In the rows, zero is written as 128.
Each row is followed by its class.
[128 108 105 154 106 109 140 101 159  59 119  93 167 131 141 140 154  95
 112  71  94 105 119 165 134 100 102 139 120 161 111 132 162 180 188  86
 111 141  93 141  88]
Puga
[143 112 120 127 162  87 153 129 123 110  82 102 108 128  86  87 176 109
  65 171 103 157 121 124 154 127 142 158 127 158 121 111 149 139 134 115
 143 207 119 145 120]
Nevur
[ 96 129  78 176 118 126 140 110 187 126  98 145 101 109 124 111  79 121
 110 122  93 141 119 121  91 161 131 118 143  86 110  86 152 139  75 114
  93 149 117 121 121]
lezu
[209 113  99 147 170 141 107  75 108  80 160 119  90 145 128 102 126 117
  98 119 132 161  90 146 165 196 125 138  90 121 105 115 118 104  73 135
 136 172 164 147 136]
Ped
[136 156 111 140 127 146 135 141 116 171 108 113  71 148  86 105 101 125
 156 144 124 155  95 104 126 180 154 142 122 122 159 126 145 115 101 144
 114 132 135  97 120]
Ped
[191  72 139 131 193 149  99  83 199 124 121 149 135  98 120 165 117 170
  90 164 110 130 134  94 147  80 122 107 167 130 126 141 120 128 163 131
 164 187  74  77 167]
Puga
[217  88 158 138 199 132  82 128 179 166 118 132 141 137 122 147 157 154
  86 182  69 129 133  92 184  98 112 121 128 137 120 117 111 106 133 123
 200 186 102  88 165]
mavop
[ 86 136  91 167 118 101 141 137 200 146  97 160 112 101 139  97  87 110
 128 137  95 118 142 136  76 123 123 143 114  90 126  78 169 134  79 109
  87 142  83 150 122]
lezu
[114 127  83 175 100 127 149 130 182 102 108 141 123 120 127 106 109  79
 123 109  60 135 141 146  83 117 139 135 159 108 113  65 142 126  82 102
 118 153 105  99  96]
Nevur
[147 106 106 106 147 104 136 126 145 100 102  78 114 136  87  97 176 103
  66 139 103 142 127 155 161 132 159 170 135 153 152 122 140 159 153 128
 125 179 113 183 123]
Puga
[203  60 186 117 188 141 118 102 196 144 143 160 123 154 128 164 127 141
 132 184 130 117 126  98 164 116  98 115 138 115 100 174  76  95 159 163
 183 163  88  96 160]
pases
[200  97  89 167 201 119 125 103 120  75 175  97 109 108 129 107 189 108
  94  97 101 142 120 140 170 147  92 173  50 121 101 103 167 133  88 118
 153 182 127 158 103]
Kod
[158 124 188 135 163 104 133 108 135 127 110 139 148  80 148  61 143 103
 145 175 136 121 152 111 113  40 146 120 163 151 143 156 102 123 150 116
 125 164 151 149 115]
Nevur
[ 92 126 101 169 123  92 141 145 151 104 109  83 154 142 111 118 156  90
  95  96  76 142 128 119 146 132 105 148  87 149  94  97 200 164 136  79
 110 146 115 136  81]
pases
[ 85 116  73 226 150 110 128 131 197 134 105 131 112 115 124 126 111  93
  75 123  87 158 136 132 102 171 131 150 152 119  93  84 177 136  96  95
 117 159  85 139 124]
Nevur
[204  99 111 164 155 129 132 104  93  38 190 114  95 172 143  97 186  54
 123  99 125 131 112 192 161 152 127 185  47 119  99 119 115 102  91 136
 157 154 147 185  98]
Nevur
[204  90 142 162 194 117 112  89  95  69 179 118 100 158 145  87 184  72
 108 114 145 129  96 163 172 135 116 190  61 123  79 113 126 112  96 127
 158 150 138 185 113]
luf
[113 137  82 113 134 107 139 136 119 129  89 106 126 115  88 130 167 125
  67 155 143 170 102 120 170 155 136 147 158 164 140 124 144 154 116 125
 116 209 126 162 129]
pufe
[174 118 112 152 158 131  99 112 115  81 183 136 103 168 103 103 158  78
 102 109 147 153 106 169 163 169 109 162  62 115  83  82 124 128  80 120
 144 155 143 189 121]
Vaz
[ 95 195  87  71 128 118 125 130 142  84  93 142 140 128 113 130 132 101
 162 127 124 133 108 187  80 116 114 130 111 122 166 100 145 155 150  90
  89 164 124 180 134]
Ped
[106 109  73 169  85 139 150 131 175 125 119 147 115 137 120 136  93 106
 128 111  92 138 129 127  92 168 111 120 152 105  99  73 139 135 105 117
 100 140  88  99  92]
pases
[228  61 186 112 202 136 109  96 175 132 130 149 151 120 114 118 130 139
  81 197 102 127 115  75 180  87 100 108 144 134  97 118  94  95 141 156
 166 203 102  58 153]
Vaz
[ 91 150  59 187 108 111 155 144 167 132 114 146  97 136 141 101  95 118
 132  90 108 139 115 167 103 148 153 157 107  83 103  65 147 126  79 118
 101 113 123 141 116]
Puga
[190  74 175 115 200 133 112  88 182  85 126 146 147 121 128 132 139 116
 110 180 105 121 126 109 153  83 114 116 169 130 110 143  94  93 151 144
 168 198  89  86 151]
Nevur
[152 118  97 165 129 120 143 115 167 119 115  83 144 127 117 112 145  97
 128  80  60 113  96 131 146 124 100 128  90 148 129 112 158 154 153 106
 123 163 117  87  80]
pases
[213  76 193 149 205 153 122 116 190 133 145 167 144 143 104 155 140 112
 124 190  98 133 140  87 163  82 114 101 140 113 118 137  91  70 142 161
 193 193 103  61 140]
Nevur
[106 121  90 162 109 125 146 141 182 123 116 139  95 125 134  93  93  91
 147 111 105 138 115 131  92 173 123 145 149  94  87  77 144 106  78 126
 112 127 102 112 109]
pases
[157 147 179 107 143 109 133 100 125 107 117 155 118  68 141  51 127 122
 143 144 165 132 139 137 106  50 168 143 162 147 143 141 122 109 120 120
 114 149 176 186 155]
Ped
[211  85 185 109 167 159 107  70 161 128 141 157 147 150  96 156 121 139
 113 177 102 138 104  89 157 101  98  85 167 123  98 132  75 120 138 149
 164 170 131  48 153]
Ped
[201 118  89 141 162 126 130  83  97  57 160 121  88 136 119  88 158 115
 106 101 140 151  84 164 159 170 110 153  48 133  92  93 126 111  78 130
 146 182 148 158 123]
Ped
[122 192 118  78 131  94 109 136 131 117  99 133 119 125 125  93 149  87
 145 140 126 103 125 196  90 102 140 145 126 134 187 119 146 155 129  84
 113 143 135 193 144]
mavop
[145 136 163 115 140 112 135 126 123 133 116 145 143  93 158  65 126 118
 125 138 154 122 149 101 130  74 109 124 174 152 145 154 134 138 131 121
 117 150 137 142 112]
Kod
[119 181 101 115 175  92 100  99 146  97  78 150 126 113 130  99 150 118
 113 157 106 138 116 185 117 111 106 135 113 117 153  80 148 163 122  65
 110 210 119 170 134]
Puga
[157 119  76 128 151 115 144 102 124  79  87  85  81 141  77  81 158 119
  88 130 119 168  79 150 160 146 164 171 137 139 110  96 143 153 139 121
 109 199 123 146 121]
Puga
[166 124 156 124 154 122 121 115 131 105 131 135 129  90 151  62 124 120
 127 133 143 137 132 142 127  85 140 146 129 142 115 137 118 121 152 116
 115 140 153 166 132]
Puga
[163 128  90 128 134 107 146 125 122 117  99 104 109 115  93  86 170 116
  84 137 148 160 105 149 151 146 138 154 124 181 126 112 130 138 134 122
 118 208 130 197 129]
Ped
[241  64 154 116 183 158  99  65 194 118 116 130 104 141 126 132 118 141
 106 170  91 126 109 112 186 127 118 107 162 116 120 150  81 104 119 160
 171 195 110  69 146]
luf
[126 122  73 182 126 124 150 151 205 120 114 137  90 138 121  92  98  86
 137  90  68 151 135 145 106 151 135 160 104  81 118  73 168 116  83 135
 120 138  98 123  98]
mis
[145 162 123 106  94 140 134 132  90 132 127 100  72 167 145  89 120 106
 154 118 124 115  80 149 135 175 140 149  72 124 194 156 142 111 100 157
 119 106 147 115 127]
Vaz
[148 170 128  71 141  94 105 110 142  91  87 143 127 121 110 100 151 113
 153 164 130 108 123 191 100  76 112 151 107 130 158 112 136 156 138  82
 109 179 125 184 131]
mis
[111 112  65 190 141 123 139 127 162 127 115 155 117 111 150 113 106 114
  92 114  96 130  99 122 112 165 111 143 136 115 105  69 148 124 104 127
 109 158  81 104 123]
mavop
[ 87 123  77 202  98 121 158 131 181 111 115 151 124 143 127 115  93  78
 111 108  85 131 113 140  92 158 126 144 118 106  93  56 151 132  88 110
  90 142  85 124  88]
Vaz
[108 125  79 189 128 112 134 148 170 127 110 139 113 129 138  87 111 114
  90 102  92 115 122 148 108 148 132 179 114 107 108  49 156 114  85 116
 105 133  93 153 120]
mavop
[128 114  95 122 177 120 138 133 150 105 111 110 116 114  76 119 169 130
  83 147 143 169 113 113 167 127 123 152 142 151 100 122 166 150 150 133
 118 198  96 156 141]
Kod
[120 144 133 129 159  98  78 115 165  77  92 119 130 114 144 111 177 102
 148 143 121 130 139 189 114  75 112 173 118 140 110 135 176 180 179  65
 120 150 108 218 144]
mis
[212  72 180 125 178 125 128 100 183 135 117 149 127 118 106 149 135 140
 108 174 104 124 134 101 165  93 134 119 175 133 133 155 105  92 148 152
 176 192 111  86 153]
mis
[125 128  99 156 125 112 122 117 155  59 110  94 143 132 132 103 155  91
 132  70  96 128 122 168 138 101 116 153 102 140 114 116 177 170 164  96
 107 140 122 162  92]
mis
[131 126 115 150 128 112 155 113 167  78 121 106 156 138 125 106 132  94
 121  80  80 121 121 143 119 103 102 126 102 128 115 109 169 151 156 102
 107 140 114 141  86]
Kod
[127 154 138 122 145 148 131 131 104 168 123 115  86 129  77 115 112 132
 117 149  96 135 104 116 130 163 174 131 126 116 202 122 153  98  96 151
 134 132 139  69 133]
pufe
[111 136  96 191 127 117 150 121 155 112 106 122 178 121 157 128 116 128
 106  96 115  98 107 129 127  97 105 113  98 143 119 124 166 153 167 107
  94 130 134 136  93]
Kod
[221  63 193 154 197 138 132  91 189 140 130 146 140 148 118 133 132 136
 109 186  89 117 133  79 161  88  99 118 141 115 104 144  91 104 146 149
 169 179  93  87 121]
Kod
[ 87 140 109 177  86 122 139 137 188 130 118 160 114 146 133  87 103  75
 133 130  94 137 136 157  76 140 112 141 102 104 108  68 137 141  86 111
  91 127  89 163  99]
Vaz
[147 116 135 100 165  90 138 134 134 106 101  90 124 132  75  96 182 113
  65 174 128 153 115 113 154 127 135 166 121 153 109 120 156 135 129 124
 120 182 123 172 142]
mavop
[144 162 119  95 143 114  93  78 138  52 109 123 125 132 137 121 155  93
 145 144 125 128  96 204 126 119 120 146 115 127 134 139 135 157 130  82
 113 172 139 195 137]
pufe
[206 107 125 141 151 140 123 105 108  71 178 122  96 133 129 102 170  82
 134 110 156 130 116 152 157 131 124 168  72 141 133 160 122 115  97 149
 154 157 146 165 110]
mis
[115 190 126  80 123 105 100 125 155 104  78 118 154 130 125 116 148  92
 140 174 105 126 124 172  93  77 123 135 117 135 148 120 149 174 133  62
  92 162 141 178 137]
Vaz
[181 126 129 124 157 132 122 125 116 100 187 146 107 155 108  70 154  82
 101 118 145 146 112 164 150 141  94 159  32 131 109  94 125  99  91 140
 131 167 137 167 126]
pases
[124 121  89 169 126 119 128  94 152  74  98  97 150 128 175 120 130  99
 107  90  98 117  97 133 146 146  93 111 123 160 114 168 154 190 177 100
 105 144 121 122  93]
mavop
[146  83 105 150 163 109 141 102 113  92  97  66 112 136 104  91 182  93
  55 143 122 144  93 122 186 170 142 162 138 159 120 127 140 158 143 141
 114 186 131 170  90]
luf
[100 126  91 157 100 107 144 108 152 100  96 110 133 122 132 139 140 129
 106 102 103 124 113 140 140 149  96 124 107 143 124 129 164 167 147 101
 100 162 128 145  99]
pases
[181 134 105 132 189 106 126 100  95  81 169 131 111 139 133  83 168  90
 100 117 129 109 109 177 149 115 119 177  53 124 140 103 142 131  90 119
 132 167 132 176 115]
Kod
[143 158 127  51 119 100  98 102 145  52  89 110 125 130 143 102 175  82
 172 157 102  96 129 197 115  55 133 165 126 138 161 143 142 178 143  74
 113 167 126 187 127]
pases
[147 166 108  97 152 125 102  93 145  92 102 118 116 119 113 122 152 105
 149 159 113 109 106 180 109  99 134 137 134 132 173 140 145 165 145  93
 106 174 127 169 136]
Kod
[187 105 173 110 140 116 128  88 148 113 114 129 121  82 145  62 140 120
 131 168 117 127 137 120 130  79 134 123 163 143 125 162 102 142 144 131
 109 157 159 144 130]
mavop
[140 129 135 150  96 147 122 117 105 177 132 114  83 152 107 118 107 110
 107 134  99 113  91  98 143 199 136 120 145 141 197 153 138 128  97 158
 131 111 136  62 117]
mavop
[171 101 174 135 150 118 114  74 140 124 125 124 147  66 137  82 131 118
 116 138 121 136 136 116 140  91 144  98 213 146 128 148 104 147 144 118
 127 154 168 135 120]
pufe
[175  93  96 136 176 103 126 129 118  81 110  85 107 146  90 118 192 125
  74 145 164 146  90 135 200 161 149 175 124 161  84 126 133 128 152 133
 142 190 127 200 140]
mavop
[112  86  81 162 104 125 157 119 182 101 131 128 100 107 127 120 113  99
 146 111  81 141 132 124  93 157 124 137 148  99  82  84 147 134  99 126
 106 135  84 105  95]
pases
[150 145 124  75 171 107  95 105 155  49 113 113 141 118 137 100 168  87
 138 146 111  94 139 190 116  76 131 154 108 130 160 137 140 168 158  93
 110 158 120 200 130]
mavop
[ 98 151 103 166  74 115 139 107 163  97  87 102 154 135 151 126 141  91
 115  81  69 127 129 147 107 109  96 116 119 137 160 143 166 198 140  93
 103 134 147 141  82]
mis
[145 159 119  54 140 111  90 103 144  85  85 138 123  95 137 111 148 110
 151 157 138 110 105 178 105  90 110 129 138 139 154 121 138 151 132  86
 132 173 128 171 145]
luf
[134 153 118 111 114 144 137 132 103 141 121 112  83 146 109 104 104 100
 145 133 113 137  93 107 120 163 144 135 113 126 185 138 157 127 105 140
 112 130 124  77 112]
Vaz
[149 154 118  69 164 108  97 100 135  60 119 118 129  98 125 105 179  87
 162 156 127 130 122 196 114  89 117 157 103 132 148 130 145 171 148  86
 111 179 118 205 126]
pufe
[149 134 155 126 148 116 122 106 129 113 109 145 134  82 133  64 126 121
 126 152 125 136 140 126 114  68 132 132 158 149 130 120 117 125 133 103
 111 178 141 136 124]
Nevur
[ 73 124  91 219 108 123 149 150 182 153 103 152  98 104 133  89  93  98
 104 116 104 158 145 116  73 169 127 140 127 114  99  57 177 111  71 106
 107 131  82 149  95]
luf
[164 104 118 102 118 103 146 136 137 102 107  96 133 130  90 103 174 100
  92 161 150 129 124 133 152  94 155 171 142 155 126 117 130 144 132 137
 101 178 129 193 120]
Vaz
[232  71 185 121 239 131 109  95 183 114 124 136 121 145 116 118 143 157
  88 187  98 128 116  99 185 112 113 137 112 108  90 133  92  78 140 154
 178 193 108  98 168]
mavop
[137 102  72 145 135 115 146 114 127 102  97  75 106 128  92 132 172 131
  57 140 121 165 105 133 170 161 162 161 128 158 124 127 148 166 148 128
  98 198 128 184 128]
Vaz
[190 109  86 168 196 115 119  91 100  77 173 114  82 132 124  72 171  84
  99 108 144 141  75 163 181 187 113 177  44 143  87 109 123 117  77 123
 148 196 140 165 110]
pases
[122 136 152  83 121 112  94  73 132  57 111 125 114 110 135 102 164  84
 136 161 121 120 115 187 109 117 103 145 115 142 139 144 145 175 140  90
 104 152 131 205 125]
luf
[123 161 107  95 136 115  89  96 146  55  99  98 139 112 131 154 172  99
 134 139  99 116 136 195 124 100 149 133 140 131 182 163 163 183 150  85
 110 155 165 187 137]
mis
[141 115 106 121 123 113 147 118 145  95  90 107 111 123  74  85 178 121
  78 153 128 162 120 136 142  98 127 161 121 152 114 100 141 173 145 122
 109 197 115 174 112]
Puga
